Input: [ 38  70 -23  53 -44   1]
Output: 38

Input:
[[ -5  -3   6 -10  -3  37  45]
 [ 46  -1  23  -9   2 -15  16]
 [ 16 -16 -12 -20 -71  13 -14]]
Output: 37

Input: [-1 10 35 56  4  1]
Output: 10

Input: [41 70 46 73]
Output: 46

Input: [-69 -73 -54 -46]
Output: -69

Input:
[[ 47  -9 -20  16]
 [-58   7  20 -35]]
Output: 16

Input: [ 12  27 -30 -42 -66  36 -17]
Output: 12

Input:
[[ -5  33  12  -4 -15]
 [ 35 -50  24 -20 -22]
 [ 34 -62  11 -19 -10]]
Output: 33

Input: [ 38  56  62  34  45 -63 -48]
Output: 45
---
 0.095   0.042  -0.182   0.120  -0.092
-0.023  -0.018   0.106  -0.060  -0.101
result: 0.106

 -95.960   -65.985    36.279   -39.521   128.314     9.556
 185.896  -152.386    34.254    18.049   188.364   -26.128
  82.042    80.789    24.034    81.402    62.304    89.117
result: 24.034

 162.396    21.682   134.293  -192.474   -52.570  -178.848  -200.457 result: 134.293

 0.04  -0.20   0.04   0.18  -0.21  -0.06  -0.22
-0.08  -0.12   0.20   0.16  -0.23  -0.22   0.03
-0.09  -0.02  -0.09  -0.04  -0.01  -0.08  -0.04
result: -0.09

 -7.95   18.48   14.58   -9.19  -16.70 result: 14.58

-148.9    11.1   199.5   -29.3   -47.0   -58.9   158.1 result: 199.5

 0.17   0.12   0.05  -0.07
 0.14   0.03  -0.07  -0.03
 0.00  -0.13  -0.13  -0.05
result: -0.13

-118.1   -42.9   178.0    37.0  -180.0 result: 178.0

-1.21   1.26  -1.08  -1.60   1.32   0.31  -0.74 result: -1.08
---
[[121 114 795 502 191 225 168]
 [246 119 844 167 247 270 227]
 [182 131 785 386 208 221 196]] value 270

[[217 118  21 172 151]
 [115  93   7  71  10]] value 71

[[ 297  314  596 -634]
 [-275 -395 -527  155]
 [-785 -596 -822  360]] value -527

[[ 19  13  16  11 -27 -17]
 [ 10  19  27 -18  10  -1]
 [ 20  19  24  -6   3 -30]] value 10

[[174 361 435 306 926 447]
 [534 193 313 100 727 801]
 [779 230 367 393 306 934]] value 727

[[660 802 335 651 505  64 362]
 [549 634 929 344 763 747 783]] value 747

[[3065 5612 6199 9118]
 [8210 2145 6844 6184]
 [8250 5354 5837 8006]] value 6844

[[18 26 29 27 31 77 47]
 [11 32 23 19 22 71 51]
 [24 67 26 18 19 37 45]] value 71

[[4181 8281 4214 5831 2057 3527 7280]
 [1869 3330 4928 2642 7752 1423 2299]
 [4690 2148 4969 4583 5709 4144 5484]] value 1423
---
array([[-38,  33,  12,   8],
       [-61, -67, -26, -42],
       [ 16,  59,  -6,   2]]) --> -6

array([[-46,  15, -63,  54, -36, -13, -13],
       [ 21,  43, -67,  17,  61,  42,  11],
       [-69,  27,  53, -44,  34,  38,  46]]) --> 53

array([[ 52,  29,   4,  29,  10, -45,  54],
       [-26, -10, -60, -22, -42,  -7,   4],
       [ -4, -11, -50, -11,  14,  -3, -38]]) --> -50

array([[  6,  15, -69,   5,   0, -54],
       [-30,  59,  -9,   1, -51, -32],
       [ 22,  42,  -4, -58, -31,  29]]) --> -4

array([[ 48,  43,  22,  30],
       [ 58,  -5,  -5, -48],
       [ 31, -38, -18, -52]]) --> -18

array([[-19, -11,  -4, -61],
       [ -7,   4,   3, -12],
       [  7,  -1,   0,  12]]) --> 0
---
5.41	-2.37	12.49	-11.46 -> 12.49, -11.46

0.095	0.107	-0.054	-0.121	-0.184	0.155 -> 0.155, -0.184

59.00	126.63	-78.36	63.80	-186.80	-75.93 -> 126.63, -186.80

-115.4	-132.2	116.6	-31.4 -> 116.6, -132.2

-0.093	-0.099	-0.150	-0.171	-0.038	-0.092
-0.084	0.016	-0.018	-0.053	0.149	-0.065
-0.117	-0.170	0.074	0.093	-0.132	0.001
-> 0.149, -0.171

-0.006	0.142	-0.121	0.027	0.016	0.055
0.046	0.136	-0.061	0.116	-0.010	0.051
-> 0.142, -0.121
---
((-54, 70, -13, 76), (-64, 1, -37, 47)) --> -13
((-49, 21, 9, 38, 8, -10, 13), (3, 26, 52, -13, 2, 56, 4)) --> 9
((28, -39, 22, -67), (-33, 54, 39, 76)) --> 22
((-58, 60, 36, 28, 7), (-46, 4, 36, 11, -9)) --> 36
((-63, -9, 9, -10), (23, 11, 15, -76)) --> 9
((-27, 16, 25, 74), (-12, -14, -12, -22)) --> 25
---
43; -56; 21; -42; 51: 21
-64; -22; 1; -68: 1
24; 58; -1; 39; 20; -35; 9: -1
-49; 57; 67; 6; -20: 67
50; 61; 66; 45; 60: 66
-1; 65; 12; -11: 12
---
[6971 7615 3069 8570 5802 2787] out 6971
[ 883 -269 -773 -522 -406] out 883
[  1  47 -24 -15  43 -34  -3] out 1
[5252 5733 5388 1044 7725 2794 9002] out 5252
[19 36 83 63 27] out 19
[47 47 17 95 31] out 47
[247 108 166  15 253 155] out 247
[-46 -12  47 -42] out -46
